Here is a tiny trained network, its code and every weight. The questions are about switching its units off for an input and a class, where a switched-off unit gives its printed mean instead of its output.

import numpy as np


def w(rows, s, z=0):
    codes = np.array(rows[::2]) - 128.0
    scale = np.full(codes.shape[1], s)
    scale[-1] = z or s
    return codes * scale


def f(y):
    return np.maximum(y, 0)


def log_softmax(a):
    a = a - a.max(-1, keepdims=True)
    return a - np.log(np.exp(a).sum(-1, keepdims=True))


def net(x, mask):
    res = np.array(x, float).reshape(1, 7) / 4 @ E
    y = f(res @ A[0][:, :-1].T + A[0][:, -1])
    res = res + np.where(mask, y, B[0][:, -1]) @ B[0][:, :-1]
    return log_softmax(res[-1] @ U[:, :-1].T + U[:, -1])


A, B = {}, {}
E = w([
[124,34,160,33,148],'x0',
[16,88,72,91,69],'x1',
[233,223,46,84,43],'x2',
[114,194,93,160,180],'x3',
[104,207,57,146,206],'x4',
[143,138,201,254,60],'x5',
[60,233,191,26,145],'x6',
],0.0076)
A[0] = w([
[140,110,97,162,176,140],'N1',
[115,183,91,119,42,97],'N2',
[164,172,108,102,100,168],'N3',
[185,80,123,129,95,158],'N4',
[73,98,187,214,74,99],'N5',
[49,119,129,157,86,71],'N6',
[51,122,107,72,97,238],'N7',
[102,162,138,159,117,218],'N8',
[138,74,126,170,220,148],'N9',
[127,121,153,179,193,56],'N10',
[144,133,124,80,129,178],'N11',
[125,122,86,221,220,121],'N12',
[198,252,129,130,141,179],'N13',
[70,153,105,58,133,207],'N14',
[221,174,97,128,54,172],'N15',
[141,173,49,215,158,175],'N16',
[156,50,105,161,140,234],'N17',
[124,87,109,159,151,127],'N18',
[142,143,68,139,99,140],'N19',
[90,90,88,174,177,202],'N20',
[193,180,138,68,159,142],'N21',
[31,106,153,151,86,131],'N22',
[178,137,61,131,183,143],'N23',
[142,103,243,86,220,136],'N24',
[71,67,144,133,99,200],'N25',
[26,70,209,128,190,254],'N26',
[116,134,105,35,127,186],'N27',
[130,137,149,222,126,120],'N28',
],0.013,0.0034)
B[0] = w([
[154,214,124,2,99,163],'N1',
[87,107,58,156,106,176],'N2',
[130,71,98,194,130,173],'N3',
[179,89,192,119,63,178],'N4',
[147,152,167,123,158,207],'N5',
[159,145,137,137,205,169],'N6',
[132,86,87,89,151,200],'N7',
[62,186,121,162,162,163],'N8',
[99,187,134,96,77,192],'N9',
[88,143,109,85,108,166],'N10',
[163,80,97,122,175,165],'N11',
[134,213,126,74,122,197],'N12',
[119,128,130,211,157,212],'N13',
[93,100,89,128,120,200],'N14',
[143,115,145,167,109,204],'N15',
[112,200,89,121,113,205],'N16',
[140,137,169,72,108,201],'N17',
[120,134,152,79,123,164],'N18',
[143,150,112,176,68,167],'N19',
[116,174,117,44,133,185],'N20',
[149,96,124,157,182,188],'N21',
[146,101,173,139,209,190],'N22',
[162,156,136,119,145,181],'N23',
[14,119,144,188,115,211],'N24',
[140,105,175,48,166,197],'N25',
[69,135,141,99,145,248],'N26',
[154,64,64,132,130,199],'N27',
[133,141,175,121,102,186],'N28',
],0.0091,0.016)
U = w([
[177,142,215,134,233,84],'0',
[106,141,91,232,73,3],'1',
[82,130,186,166,142,137],'2',
[161,214,148,84,122,184],'3',
[225,109,147,202,231,166],'4',
[161,25,76,99,144,73],'5',
[132,66,164,88,165,97],'6',
[191,50,254,122,31,198],'7',
],0.0096,0.002)

Each question gives the input, the list of numbers given to net, and the class t.
The units are the neurons (one row each of A and B). Each row of codes is followed by its name. A weight is (code - 128) times the scale printed after its matrix; where a second scale follows, it is the last column's (A, B and U).
mask holds one flag per neuron, in row order. A switched-off neuron (its flag False) gives its mean, the last column of its row in B, instead of its output. The means were averaged over made-up inputs and are rounded, as every weight is.
A unit's drop is (log p(t) with every unit on - log p(t) with that unit switched off) / (log p(t) with every unit on - log p(t) with every unit switched off).
The circuit of an input: a set's keep is (log p(t) with only the set's units on - log p(t) with every unit switched off) / (log p(t) with every unit on - log p(t) with every unit switched off). Starting from the 12 units with the biggest drops (on a tie, the unit counted first), units are removed one at a time, each time the one whose removal leaves the highest keep (on an exact tie, the one counted first), for as long as the keep stays at least 0.8.
circuit, biggest first: the units of the circuit, biggest drop first
top k neurons: the k neurons with the biggest drops, biggest first
drop of u: that unit's drop, to one decimal
input [-5,2,-2,-2,2,2,1], class 0: circuit, biggest first : (N9; N24)
input [-8,-1,-1,-2,5,-5,8], class 4: circuit, biggest first : (N21; N13; N26)
input [-1,1,-4,-1,-6,-3,-7], class 7: top neuron : (N4)
input [3,7,-6,5,2,2,7], class 6: circuit, biggest first : (N7; N25)
input [4,-2,-7,8,-4,-3,-1], class 2: top 2 neurons : (N24; N26)
input [7,8,-2,1,-1,-2,5], class 5: top 2 neurons : (N27; N7)
input [4,8,-6,-8,-8,0,-3], class 6: top 2 neurons : (N26; N7)
input [3,2,-3,5,7,-3,4], class 5: top 2 neurons : (N27; N14)
input [-1,2,-7,3,-6,8,-8], class 0: top 4 neurons : (N22; N5; N6; N25)
input [-4,6,8,-2,-8,-5,-3], class 5: top 2 neurons : (N2; N24)
input [4,-3,2,6,6,-5,7], class 4: top 2 neurons : (N13; N21)
input [-4,4,-6,-8,-2,5,-8], class 0: drop of N5 : 0.6
input [2,-4,7,6,-4,7,-7], class 7: drop of N4 : 0.8
input [-2,6,6,0,2,-3,-3], class 1: top neuron : (N19)
input [0,-8,-2,6,-3,-3,6], class 2: drop of N24 : 0.7
input [3,-2,-6,4,3,-4,5], class 2: drop of N24 : 1.1
